Here is a tiny trained network, its code and every weight. The questions are about switching its units off for an input and a class, where a switched-off unit gives its printed mean instead of its output.

import numpy as np


def w(rows, s, z=0):
    codes = np.array(rows[::2]) - 128.0
    scale = np.full(codes.shape[1], s)
    scale[-1] = z or s
    return codes * scale


def norm(h):
    return h / np.sqrt((h * h).mean(-1, keepdims=True) + 1e-5)


def f(y):
    return np.maximum(y, 0)


def log_softmax(a):
    a = a - a.max(-1, keepdims=True)
    return a - np.log(np.exp(a).sum(-1, keepdims=True))


def net(x, mask):
    res = np.array(x, float).reshape(1, 8) / 4 @ E
    u = 0
    for l in range(2):
        y = f(norm(res) @ A[l][:, :-1].T + A[l][:, -1])
        res = res + np.where(mask[u : u + 10], y, B[l][:, -1]) @ B[l][:, :-1]
        u += 10
    return log_softmax(norm(res)[-1] @ U[:, :-1].T + U[:, -1])


A, B = {}, {}
E = w([
[122,107,199],'x0',
[53,87,149],'x1',
[71,217,128],'x2',
[235,181,115],'x3',
[91,207,162],'x4',
[147,68,142],'x5',
[67,134,136],'x6',
[93,146,2],'x7',
],0.0086)
A[0] = w([
[119,147,6,149],'0.n1',
[138,122,91,65],'0.n2',
[140,74,141,156],'0.n3',
[144,69,155,127],'0.n4',
[138,50,254,164],'0.n5',
[136,129,121,81],'0.n6',
[130,98,75,3],'0.n7',
[216,185,146,122],'0.n8',
[146,33,76,163],'0.n9',
[55,101,159,77],'0.n10',
],0.025,0.0034)
B[0] = w([
[114,107,219,229],'0.n1',
[140,88,117,151],'0.n2',
[106,123,152,177],'0.n3',
[88,120,197,182],'0.n4',
[163,3,161,248],'0.n5',
[135,126,126,132],'0.n6',
[67,77,141,158],'0.n7',
[92,231,242,214],'0.n8',
[127,71,209,214],'0.n9',
[113,145,56,186],'0.n10',
],0.039,0.014)
A[1] = w([
[225,104,161,169],'1.n1',
[179,115,130,60],'1.n2',
[152,65,72,209],'1.n3',
[114,150,76,152],'1.n4',
[208,151,64,196],'1.n5',
[147,140,99,147],'1.n6',
[55,107,78,63],'1.n7',
[254,101,157,155],'1.n8',
[30,122,146,253],'1.n9',
[159,129,128,4],'1.n10',
],0.024,0.0033)
B[1] = w([
[72,114,112,185],'1.n1',
[69,88,175,134],'1.n2',
[228,60,145,167],'1.n3',
[88,92,82,138],'1.n4',
[61,76,155,130],'1.n5',
[97,106,101,130],'1.n6',
[148,89,35,151],'1.n7',
[53,126,169,174],'1.n8',
[26,91,1,251],'1.n9',
[73,128,175,128],'1.n10',
],0.035,0.014)
U = w([
[78,31,190,253],'0',
[175,222,154,58],'1',
[181,235,91,7],'2',
[166,222,146,38],'3',
[125,127,8,89],'4',
[160,95,47,20],'5',
],0.016,0.0056)

Each question gives the input, the list of numbers given to net, and the class t.
The units are the neurons (one row each of A and B). Each row of codes is followed by its name. A weight is (code - 128) times the scale printed after its matrix; where a second scale follows, it is the last column's (A, B and U).
mask holds one flag per neuron, layer by layer. A switched-off neuron (its flag False) gives its mean, the last column of its row in B, instead of its output. The means were averaged over made-up inputs and are rounded, as every weight is.
A unit's drop is (log p(t) with every unit on - log p(t) with that unit switched off) / (log p(t) with every unit on - log p(t) with every unit switched off).
The circuit of an input: a set's keep is (log p(t) with only the set's units on - log p(t) with every unit switched off) / (log p(t) with every unit on - log p(t) with every unit switched off). Starting from the 12 units with the biggest drops (on a tie, the unit counted first), units are removed one at a time, each time the one whose removal leaves the highest keep (on an exact tie, the one counted first), for as long as the keep stays at least 0.8.
units of the circuit, in order: the units of the circuit, biggest drop first
k most important neurons: the k neurons with the biggest drops, biggest first
k most important neurons of layer l: the k neurons of layer l with the biggest drops, biggest first
drop of u: that unit's drop, to one decimal
input [-7,-7,-6,6,3,8,4,-2], class 3: units of the circuit, in order -> 0.n8; 0.n5
input [2,1,4,1,7,-1,-1,3], class 4: units of the circuit, in order -> 0.n5; 0.n9; 0.n8; 1.n9
input [7,-4,5,5,2,3,-8,5], class 1: 2 most important neurons -> 0.n8; 0.n5
input [6,2,4,8,8,-5,-2,4], class 2: 2 most important neurons -> 0.n5; 0.n9
input [7,6,8,-8,-5,-1,4,-2], class 5: most important neuron of layer 0 -> 0.n10
input [-6,8,-5,-8,8,6,4,4], class 4: 2 most important neurons -> 0.n5; 0.n10
input [-6,-2,3,-1,4,-1,8,-5], class 5: drop of 0.n5 -> 0.2
input [0,-2,2,5,-3,1,-4,-1], class 1: drop of 0.n5 -> 0.2
input [-6,-8,-3,2,1,-5,3,-5], class 3: drop of 0.n7 -> 0.0
input [-6,-8,2,-6,5,-6,6,-4], class 5: 2 most important neurons -> 0.n5; 0.n8
input [1,-7,8,0,6,-7,1,-8], class 2: drop of 0.n5 -> 0.4
